Here is a tiny trained network, its code and every weight. The questions are about switching its units off for an input and a target symbol, where a switched-off unit gives its printed mean instead of its output.

import numpy as np


def w(rows, s, z=0):
    codes = np.array(rows[::2]) - 128.0
    scale = np.full(codes.shape[1], s)
    scale[-1] = z or s
    return codes * scale


def f(y):
    return np.maximum(y, 0)


def softmax(a):
    e = np.exp(a - a.max(-1, keepdims=True))
    return e / e.sum(-1, keepdims=True)


def log_softmax(a):
    a = a - a.max(-1, keepdims=True)
    return a - np.log(np.exp(a).sum(-1, keepdims=True))


def net(x, mask):
    ids = ['γδεζηθλμξτφψ'.index(c) for c in x.split()]
    T = len(ids)
    res = E[ids] + P[:T]
    u = 0
    for l in range(2):
        q, k, v = (res @ M[l].T for M in (Q, K, V))
        z = softmax(np.where(np.tri(T) > 0, q @ k.T / 2**0.5, -1e9)) @ v
        res = res + np.where(mask[u], z, O[l][:, -1]) @ O[l][:, :-1]
        u += 1
        y = f(res @ A[l][:, :-1].T + A[l][:, -1])
        res = res + np.where(mask[u : u + 8], y, B[l][:, -1]) @ B[l][:, :-1]
        u += 8
    return log_softmax(res[-1] @ U[:, :-1].T + U[:, -1])


Q, K, V, O, A, B = {}, {}, {}, {}, {}, {}
E = w([
[78,195,134,196,109,209,84,173,93],'γ',
[42,141,133,158,108,78,132,157,137],'δ',
[163,134,162,98,109,154,6,133,170],'ε',
[125,136,160,122,127,130,116,142,228],'ζ',
[118,142,189,103,61,210,147,222,59],'η',
[202,112,147,153,95,187,176,143,120],'θ',
[128,63,165,196,59,77,151,80,166],'λ',
[114,120,130,126,120,78,35,128,107],'μ',
[172,138,122,47,167,199,156,142,150],'ξ',
[101,96,141,48,115,63,200,204,69],'τ',
[156,42,201,29,39,80,122,141,155],'φ',
[79,154,85,97,188,144,150,85,191],'ψ',
],0.018)
P = w([
[126,145,54,126,82,122,160,141,137],'0',
[148,152,104,139,117,74,137,153,133],'1',
[139,169,74,120,62,116,143,112,144],'2',
[105,59,77,128,104,159,113,166,162],'3',
[164,153,156,155,158,71,142,163,130],'4',
[143,180,140,122,94,134,143,90,124],'5',
[100,4,126,149,166,188,102,196,157],'6',
[183,139,185,168,177,100,143,169,134],'7',
[105,138,159,118,117,150,141,82,123],'8',
[53,17,160,125,170,187,120,126,135],'9',
],0.017)
Q[0] = w([
[210,102,144,191,216,66,124,234,145],'0.h1',
[185,248,98,110,66,72,150,94,103],'0.h1',
],0.016)
K[0] = w([
[141,233,160,107,87,104,147,70,111],'0.h1',
[112,106,6,109,43,153,114,148,160],'0.h1',
],0.018)
V[0] = w([
[1,120,124,82,137,63,189,84,111],'0.h1',
[163,108,118,61,88,213,173,103,166],'0.h1',
],0.0093)
O[0] = w([
[33,110,186,98,172,119,151,43,87,78],'0.h1',
[99,2,98,138,160,173,93,203,157,7],'0.h1',
],0.012,0.0021)
A[0] = w([
[109,52,50,155,123,75,83,77,106,88],'0.n1',
[45,201,119,167,178,144,197,141,143,93],'0.n2',
[179,156,68,151,98,52,105,225,163,89],'0.n3',
[135,179,194,86,147,99,105,49,65,2],'0.n4',
[174,115,94,63,185,179,255,100,153,135],'0.n5',
[185,139,153,79,96,138,84,164,175,64],'0.n6',
[146,129,171,154,179,77,116,170,104,173],'0.n7',
[177,60,197,66,136,116,90,44,107,79],'0.n8',
],0.0073,0.009)
B[0] = w([
[199,154,148,172,150,110,134,164,86,166],'0.n1',
[154,119,50,138,59,172,117,83,167,167],'0.n2',
[113,122,82,104,88,221,179,82,118,253],'0.n3',
[111,123,87,99,42,197,182,220,188,189],'0.n4',
[75,212,183,164,118,62,77,255,128,165],'0.n5',
[139,134,133,139,140,110,170,36,109,190],'0.n6',
[113,168,86,81,34,172,116,74,138,203],'0.n7',
[87,187,72,163,89,151,141,72,100,175],'0.n8',
],0.0081,0.0075)
Q[1] = w([
[181,73,61,166,165,128,178,86,100],'1.h1',
[151,140,144,62,2,135,54,151,224],'1.h1',
],0.0062)
K[1] = w([
[126,157,89,81,173,136,148,175,103],'1.h1',
[152,133,254,172,94,213,107,113,172],'1.h1',
],0.0097)
V[1] = w([
[125,117,128,110,73,141,67,155,2],'1.h1',
[142,143,128,16,190,172,70,86,144],'1.h1',
],0.0066)
O[1] = w([
[162,159,247,93,171,233,158,61,95,123],'1.h1',
[87,103,2,31,115,72,160,68,127,2],'1.h1',
],0.0094,0.0029)
A[1] = w([
[154,209,102,106,156,136,125,164,138,108],'1.n1',
[176,87,72,133,148,151,148,148,125,2],'1.n2',
[116,133,110,126,105,148,80,145,9,77],'1.n3',
[80,54,136,138,189,131,71,140,98,125],'1.n4',
[105,183,97,142,187,156,70,135,166,101],'1.n5',
[111,183,141,141,138,89,165,92,121,131],'1.n6',
[97,132,147,109,136,119,33,79,168,157],'1.n7',
[144,109,144,101,129,99,173,173,86,48],'1.n8',
],0.014,0.0077)
B[1] = w([
[75,48,90,112,181,129,81,67,121,217],'1.n1',
[95,121,157,128,195,54,86,128,22,201],'1.n2',
[160,166,161,108,215,79,172,119,255,201],'1.n3',
[97,179,136,46,39,145,85,42,133,177],'1.n4',
[141,33,138,164,107,117,100,9,113,173],'1.n5',
[151,171,134,74,178,127,88,201,130,254],'1.n6',
[158,96,63,162,112,81,217,197,56,215],'1.n7',
[145,153,135,182,123,113,224,95,128,144],'1.n8',
],0.0099,0.0085)
U = w([
[129,162,64,169,122,222,170,31,160,51],'γ',
[2,213,59,155,88,219,101,190,85,115],'δ',
[135,147,11,105,127,200,171,89,17,66],'ε',
[131,42,37,112,117,138,150,221,231,188],'ζ',
[149,72,128,66,177,236,165,178,167,87],'η',
[116,135,120,144,154,192,92,214,27,77],'θ',
[113,122,189,243,88,56,142,98,71,145],'λ',
[180,194,103,94,166,81,75,106,116,255],'μ',
[47,71,148,44,164,150,63,185,71,69],'ξ',
[21,100,126,127,189,118,253,141,66,137],'τ',
[126,63,167,22,25,129,110,127,131,52],'φ',
[19,116,117,150,137,78,173,4,90,72],'ψ',
],0.0053,0.006)

Each question gives the input, a string of symbols that net reads in full, and the target symbol t.
The units are the heads (2 rows each of Q, K, V and O) and the neurons (one row each of A and B). Each row of codes is followed by its name. A weight is (code - 128) times the scale printed after its matrix; where a second scale follows, it is the last column's (O, A, B and U).
mask holds one flag per unit, layer by layer, with each layer's heads first. A switched-off unit (its flag False) gives its mean, the last column of its rows in O or B, instead of its output. The means were averaged over made-up inputs and are rounded, as every weight is.
A unit's drop is (log p(t) with every unit on - log p(t) with that unit switched off) / (log p(t) with every unit on - log p(t) with every unit switched off).
The circuit of an input: a set's keep is (log p(t) with only the set's units on - log p(t) with every unit switched off) / (log p(t) with every unit on - log p(t) with every unit switched off). Starting from the 12 units with the biggest drops (on a tie, the unit counted first), units are removed one at a time, each time the one whose removal leaves the highest keep (on an exact tie, the one counted first), for as long as the keep stays at least 0.8.
circuit, biggest first: the units of the circuit, biggest drop first
k most important neurons: the k neurons with the biggest drops, biggest first
top k neurons in layer l: the k neurons of layer l with the biggest drops, biggest first
input μ φ λ λ μ φ μ μ, target φ: circuit, biggest first : (0.h1, 1.n4)
input μ μ μ μ ξ ε δ, target ξ: circuit, biggest first : (1.n2, 0.h1, 1.n4)
input ζ η μ μ ζ δ ψ, target ψ: circuit, biggest first : (1.n5, 1.n6)
input μ μ φ ζ, target μ: circuit, biggest first : (0.h1)
input μ φ δ ζ τ, target δ: 4 most important neurons : (0.n4, 0.n2, 0.n7, 1.n6)
input μ μ δ φ γ δ, target φ: 2 most important neurons : (1.n4, 0.n3)
input ε μ ζ, target ε: 2 most important neurons : (0.n3, 1.n2)
input μ ζ τ λ φ ζ μ τ μ μ, target τ: circuit, biggest first : (0.h1, 1.n7)
input η φ ζ μ μ ε, target ε: 2 most important neurons : (1.n7, 1.n3)
input δ μ δ δ ζ, target δ: top 3 neurons in layer 0 : (0.n4, 0.n8, 0.n7)
input φ ξ φ ζ δ μ ε λ δ, target ε: circuit, biggest first : (0.h1, 0.n3, 1.n2, 1.h1)
input δ θ μ ε δ μ ε, target δ: circuit, biggest first : (0.h1, 0.n4, 0.n8)
input λ μ ζ ζ τ τ λ μ μ, target λ: 3 most important neurons : (0.n3, 1.n6, 1.n7)
input λ ζ ε η γ, target γ: top 2 neurons in layer 0 : (0.n3, 0.n7)
input μ φ φ, target μ: top neuron in layer 0 : (0.n3)
input η θ μ ε ε μ, target ε: circuit, biggest first : (0.n3, 0.h1, 1.h1)
input ξ φ μ μ φ ζ ε, target φ: circuit, biggest first : (1.n4, 0.h1)
input δ μ μ η λ θ, target θ: 2 most important neurons : (1.n2, 1.n3)
input μ μ μ ε ζ δ δ ψ μ, target δ: circuit, biggest first : (0.n4, 0.h1, 0.n8)
input ε μ τ δ ζ ζ τ μ μ τ, target μ: circuit, biggest first : (0.h1)
input μ μ γ μ ψ, target γ: 4 most important neurons : (1.n5, 1.n2, 0.n3, 0.n2)
